Here is a tiny trained network, its code and every weight. The questions are about switching its units off for an input and a target symbol, where a switched-off unit gives its printed mean instead of its output.

import numpy as np


def w(rows, s, z=0):
    codes = np.array(rows[::2]) - 128.0
    scale = np.full(codes.shape[1], s)
    scale[-1] = z or s
    return codes * scale


def norm(h):
    return h / np.sqrt((h * h).mean(-1, keepdims=True) + 1e-5)


def f(y):
    return y / 2 * (1 + np.tanh(0.7978845608 * (y + 0.044715 * y**3)))


def softmax(a):
    e = np.exp(a - a.max(-1, keepdims=True))
    return e / e.sum(-1, keepdims=True)


def log_softmax(a):
    a = a - a.max(-1, keepdims=True)
    return a - np.log(np.exp(a).sum(-1, keepdims=True))


def net(x, mask):
    ids = ['ΘΛδεμστφω'.index(c) for c in x.split()]
    T = len(ids)
    res = E[ids] + P[:T]
    u = 0
    for l in range(2):
        r = norm(res)
        for j in range(2):
            rows = slice(2 * j, 2 * j + 2)
            q, k, v = (r @ M[l][rows].T for M in (Q, K, V))
            z = softmax(np.where(np.tri(T) > 0, q @ k.T / 2**0.5, -1e9)) @ v
            o = O[l][rows]
            res = res + np.where(mask[u + j], z, o[:, -1]) @ o[:, :-1]
        u += 2
        y = f(norm(res) @ A[l][:, :-1].T + A[l][:, -1])
        res = res + np.where(mask[u : u + 12], y, B[l][:, -1]) @ B[l][:, :-1]
        u += 12
    return log_softmax(norm(res)[-1] @ U[:, :-1].T + U[:, -1])


Q, K, V, O, A, B = {}, {}, {}, {}, {}, {}
E = w([
[115,151,155],'Θ',
[115,153,152],'Λ',
[241,178,2],'δ',
[118,172,152],'ε',
[119,167,161],'μ',
[110,94,134],'σ',
[125,118,222],'τ',
[107,92,141],'φ',
[138,125,79],'ω',
],0.0078)
P = w([
[104,191,148],'0',
[128,93,156],'1',
[176,178,237],'2',
[77,159,118],'3',
[168,166,254],'4',
[62,96,122],'5',
[159,171,252],'6',
[11,81,204],'7',
],0.0057)
Q[0] = w([
[198,153,202],'0.h0',
[254,66,58],'0.h0',
[188,94,56],'0.h1',
[178,116,40],'0.h1',
],0.0067)
K[0] = w([
[75,179,46],'0.h0',
[158,255,154],'0.h0',
[198,64,65],'0.h1',
[189,106,84],'0.h1',
],0.0072)
V[0] = w([
[224,143,253],'0.h0',
[211,181,76],'0.h0',
[67,43,16],'0.h1',
[163,98,210],'0.h1',
],0.0036)
O[0] = w([
[1,81,126,178],'0.h0',
[98,235,116,84],'0.h0',
[122,210,182,4],'0.h1',
[157,45,161,164],'0.h1',
],0.0038,0.0034)
A[0] = w([
[210,223,159,204],'0.n0',
[107,132,147,2],'0.n1',
[147,117,17,220],'0.n2',
[254,20,165,9],'0.n3',
[202,70,180,129],'0.n4',
[171,73,165,122],'0.n5',
[154,192,59,26],'0.n6',
[69,151,177,62],'0.n7',
[186,51,165,144],'0.n8',
[127,129,129,120],'0.n9',
[181,22,194,143],'0.n10',
[226,231,177,196],'0.n11',
],0.0062,0.0017)
B[0] = w([
[187,167,133,191],'0.n0',
[105,99,114,118],'0.n1',
[204,3,202,123],'0.n2',
[56,210,116,160],'0.n3',
[131,188,105,189],'0.n4',
[144,182,118,170],'0.n5',
[83,118,178,104],'0.n6',
[91,111,71,194],'0.n7',
[142,218,126,186],'0.n8',
[128,127,128,127],'0.n9',
[114,222,104,252],'0.n10',
[229,176,136,216],'0.n11',
],0.0052,0.0029)
Q[1] = w([
[225,160,74],'1.h0',
[254,155,111],'1.h0',
[226,166,146],'1.h1',
[160,47,121],'1.h1',
],0.0076)
K[1] = w([
[144,229,206],'1.h0',
[134,254,246],'1.h0',
[198,233,116],'1.h1',
[89,185,56],'1.h1',
],0.0075)
V[1] = w([
[106,125,205],'1.h0',
[194,99,2],'1.h0',
[208,141,212],'1.h1',
[109,81,98],'1.h1',
],0.0069)
O[1] = w([
[180,106,199,169],'1.h0',
[69,203,2,4],'1.h0',
[115,38,102,109],'1.h1',
[94,169,144,82],'1.h1',
],0.0072,0.0037)
A[1] = w([
[116,57,88,139],'1.n0',
[192,127,50,147],'1.n1',
[127,109,118,71],'1.n2',
[51,182,22,2],'1.n3',
[114,79,104,106],'1.n4',
[207,19,125,31],'1.n5',
[188,73,212,122],'1.n6',
[183,15,185,153],'1.n7',
[58,171,22,51],'1.n8',
[141,43,107,41],'1.n9',
[172,204,136,148],'1.n10',
[159,2,108,19],'1.n11',
],0.0078,0.0027)
B[1] = w([
[234,155,165,113],'1.n0',
[1,176,175,125],'1.n1',
[138,125,174,107],'1.n2',
[138,122,14,123],'1.n3',
[173,154,172,109],'1.n4',
[165,190,158,143],'1.n5',
[86,100,22,253],'1.n6',
[165,133,29,222],'1.n7',
[112,119,13,122],'1.n8',
[192,119,159,109],'1.n9',
[64,65,124,185],'1.n10',
[235,131,157,120],'1.n11',
],0.0053,0.0046)
U = w([
[106,76,129,79],'Θ',
[115,33,125,3],'Λ',
[123,198,28,106],'δ',
[121,145,49,142],'ε',
[138,92,109,166],'μ',
[133,191,156,147],'σ',
[150,83,193,53],'τ',
[130,145,172,205],'φ',
[147,250,139,162],'ω',
],0.017,0.005)

Each question gives the input, a string of symbols that net reads in full, and the target symbol t.
The units are the heads (2 rows each of Q, K, V and O) and the neurons (one row each of A and B). Each row of codes is followed by its name. A weight is (code - 128) times the scale printed after its matrix; where a second scale follows, it is the last column's (O, A, B and U).
mask holds one flag per unit, layer by layer, with each layer's heads first. A switched-off unit (its flag False) gives its mean, the last column of its rows in O or B, instead of its output. The means were averaged over made-up inputs and are rounded, as every weight is.
A unit's drop is (log p(t) with every unit on - log p(t) with that unit switched off) / (log p(t) with every unit on - log p(t) with every unit switched off).
The circuit of an input: a set's keep is (log p(t) with only the set's units on - log p(t) with every unit switched off) / (log p(t) with every unit on - log p(t) with every unit switched off). Starting from the 12 units with the biggest drops (on a tie, the unit counted first), units are removed one at a time, each time the one whose removal leaves the highest keep (on an exact tie, the one counted first), for as long as the keep stays at least 0.8.
units of the circuit, in order: the units of the circuit, biggest drop first
unit that matters most: the unit with the biggest drop
top k neurons: the k neurons with the biggest drops, biggest first
k most important neurons of layer l: the k neurons of layer l with the biggest drops, biggest first
which heads matter: for each layer, one digit per head in row order, 1 if its drop is at least 0.15 and else 0, layers parted by /
input ω Θ Θ ε ω τ ω, target ω: unit that matters most -> 1.n6
input ω Λ Λ τ Λ ε, target Λ: 3 most important neurons of layer 0 -> 0.n4, 0.n10, 0.n3
input σ Λ σ Λ, target φ: top 2 neurons -> 0.n7, 1.n6
input φ Θ Λ ω Λ φ, target ε: which heads matter -> 10 / 11
input Λ ω σ μ, target ε: top 4 neurons -> 1.n6, 0.n2, 0.n7, 1.n7
input ω δ δ σ ε ω φ, target ω: which heads matter -> 10 / 00
input ε Θ μ Λ Θ δ μ Θ, target δ: which heads matter -> 00 / 10
input Λ τ Θ δ Θ σ, target δ: which heads matter -> 00 / 11
input ω ω σ, target ω: 2 most important neurons of layer 0 -> 0.n11, 0.n0
input δ φ μ δ Λ φ, target δ: 4 most important neurons of layer 0 -> 0.n10, 0.n8, 0.n2, 0.n5
input σ Λ δ Θ, target φ: which heads matter -> 00 / 01
input τ ε σ δ Λ δ Λ μ, target δ: which heads matter -> 00 / 10
input τ μ μ, target τ: which heads matter -> 10 / 10
input δ δ μ φ, target δ: units of the circuit, in order -> 1.h0
input Λ δ Λ ω ε σ, target ε: which heads matter -> 00 / 11
input μ Λ Λ τ, target Λ: which heads matter -> 00 / 10
input Λ ω Λ σ δ δ Θ ε, target δ: which heads matter -> 10 / 10
input δ δ Λ, target δ: top 3 neurons -> 0.n10, 0.n3, 0.n8
input ε δ μ δ μ Θ, target δ: which heads matter -> 00 / 11
input μ Θ μ δ σ μ, target δ: unit that matters most -> 1.h0
input Θ Λ ε ε, target φ: 2 most important neurons of layer 0 -> 0.n7, 0.n2
